Here is a tiny trained network, its code and every weight. The questions are about switching its units off for an input and a target symbol, where a switched-off unit gives its printed mean instead of its output.

import numpy as np


def w(rows, s, z=0):
    codes = np.array(rows[::2]) - 128.0
    scale = np.full(codes.shape[1], s)
    scale[-1] = z or s
    return codes * scale


def f(y):
    return np.maximum(y, 0)


def softmax(a):
    e = np.exp(a - a.max(-1, keepdims=True))
    return e / e.sum(-1, keepdims=True)


def log_softmax(a):
    a = a - a.max(-1, keepdims=True)
    return a - np.log(np.exp(a).sum(-1, keepdims=True))


def net(x, mask):
    ids = ['βγδζηθλξπφψω'.index(c) for c in x.split()]
    T = len(ids)
    res = E[ids] + P[:T]
    r = res
    for j in range(2):
        rows = slice(2 * j, 2 * j + 2)
        q, k, v = (r @ M[0][rows].T for M in (Q, K, V))
        z = softmax(np.where(np.tri(T) > 0, q @ k.T / 2**0.5, -1e9)) @ v
        o = O[0][rows]
        res = res + np.where(mask[j], z, o[:, -1]) @ o[:, :-1]
    y = f(res @ A[0][:, :-1].T + A[0][:, -1])
    res = res + np.where(mask[2:10], y, B[0][:, -1]) @ B[0][:, :-1]
    return log_softmax(res[-1] @ U[:, :-1].T + U[:, -1])


Q, K, V, O, A, B = {}, {}, {}, {}, {}, {}
E = w([
[144,115,128,84],'β',
[83,185,128,103],'γ',
[89,119,106,103],'δ',
[127,184,174,105],'ζ',
[113,180,150,88],'η',
[75,174,192,86],'θ',
[151,171,159,129],'λ',
[131,108,143,105],'ξ',
[94,154,188,42],'π',
[189,101,133,139],'φ',
[3,137,148,95],'ψ',
[94,108,171,154],'ω',
],0.024)
P = w([
[105,80,127,127],'0',
[191,97,132,146],'1',
[64,137,57,54],'2',
[79,106,166,189],'3',
[197,125,147,135],'4',
[151,99,4,72],'5',
[118,89,184,143],'6',
[197,69,157,107],'7',
[102,169,6,213],'8',
[89,98,170,178],'9',
[177,48,133,133],'10',
[114,149,3,218],'11',
[100,120,170,170],'12',
[173,54,130,133],'13',
],0.013)
Q[0] = w([
[66,72,132,183],'H1',
[132,172,166,53],'H1',
[195,49,137,108],'H2',
[2,161,196,221],'H2',
],0.006)
K[0] = w([
[12,64,158,181],'H1',
[115,118,176,65],'H1',
[152,73,117,139],'H2',
[85,141,150,176],'H2',
],0.012)
V[0] = w([
[123,201,11,186],'H1',
[62,174,127,201],'H1',
[115,195,143,165],'H2',
[110,116,139,54],'H2',
],0.011)
O[0] = w([
[118,254,94,100,2],'H1',
[174,197,211,91,51],'H1',
[148,155,65,45,78],'H2',
[21,21,114,59,217],'H2',
],0.0089,0.0073)
A[0] = w([
[90,55,66,116,186],'N1',
[175,117,137,171,129],'N2',
[120,80,101,129,220],'N3',
[78,78,148,66,50],'N4',
[60,48,136,117,175],'N5',
[61,102,179,134,254],'N6',
[250,87,115,142,77],'N7',
[124,163,120,190,143],'N8',
],0.014,0.0021)
B[0] = w([
[171,169,87,154,227],'N1',
[100,90,153,1,137],'N2',
[94,237,243,105,190],'N3',
[19,146,165,194,213],'N4',
[179,161,35,110,255],'N5',
[184,127,195,146,202],'N6',
[21,227,218,71,146],'N7',
[81,195,78,85,131],'N8',
],0.0079,0.028)
U = w([
[96,179,107,78,130],'β',
[96,116,85,105,253],'γ',
[255,175,82,155,76],'δ',
[186,88,197,145,178],'ζ',
[114,93,154,137,137],'η',
[57,64,161,172,69],'θ',
[163,96,150,79,199],'λ',
[221,168,181,79,106],'ξ',
[161,96,165,205,195],'π',
[84,109,145,58,48],'φ',
[70,93,158,205,7],'ψ',
[144,89,169,134,135],'ω',
],0.0085,0.0043)

Each question gives the input, a string of symbols that net reads in full, and the target symbol t.
The units are the heads (2 rows each of Q, K, V and O) and the neurons (one row each of A and B). Each row of codes is followed by its name. A weight is (code - 128) times the scale printed after its matrix; where a second scale follows, it is the last column's (O, A, B and U).
mask holds one flag per unit, heads first, then neurons. A switched-off unit (its flag False) gives its mean, the last column of its rows in O or B, instead of its output. The means were averaged over made-up inputs and are rounded, as every weight is.
A unit's drop is (log p(t) with every unit on - log p(t) with that unit switched off) / (log p(t) with every unit on - log p(t) with every unit switched off).
The circuit of an input: a set's keep is (log p(t) with only the set's units on - log p(t) with every unit switched off) / (log p(t) with every unit on - log p(t) with every unit switched off). Starting from all 10 units, units are removed one at a time, each time the one whose removal leaves the highest keep (on an exact tie, the one counted first), for as long as the keep stays at least 0.8.
units of the circuit, in order: the units of the circuit, biggest drop first
unit that matters most: the unit with the biggest drop
k most important neurons: the k neurons with the biggest drops, biggest first
drop of u: that unit's drop, to one decimal
input β ξ β ζ ξ β β π ζ β η ξ, target δ: 4 most important neurons -> N4, N7, N2, N1
input ζ ξ η ξ β γ ζ ω β β φ, target φ: units of the circuit, in order -> N7, N2
input β ξ ξ ξ θ ξ η φ β π δ, target δ: units of the circuit, in order -> N5, N1
input β π ξ π, target ψ: unit that matters most -> N4
input φ β π β δ, target δ: 4 most important neurons -> N1, N5, N7, N2
input φ π β π φ γ φ, target ξ: 2 most important neurons -> N4, N7
input π β ξ β β β β ω β, target δ: units of the circuit, in order -> N1, N4
input π ξ β β β β β β, target β: 2 most important neurons -> N7, N5
input δ β ζ ξ β ξ β π ω π ξ β ω, target ζ: 3 most important neurons -> N5, N4, N1
input η π λ β β, target β: 2 most important neurons -> N7, N6
input ζ δ π η γ ζ φ θ β β λ ω, target β: 2 most important neurons -> N8, N6
input φ ξ η η ξ β φ, target ξ: 2 most important neurons -> N4, N7
input ξ β π γ β φ, target β: drop of N6 -> 0.3
input η π β ξ ξ ξ β ζ β β θ φ, target β: drop of N6 -> 0.2
input β φ β θ ω ξ ξ ξ π ω, target ζ: drop of N6 -> 0.2
input β β θ η β ξ π β β, target δ: drop of N7 -> 0.3
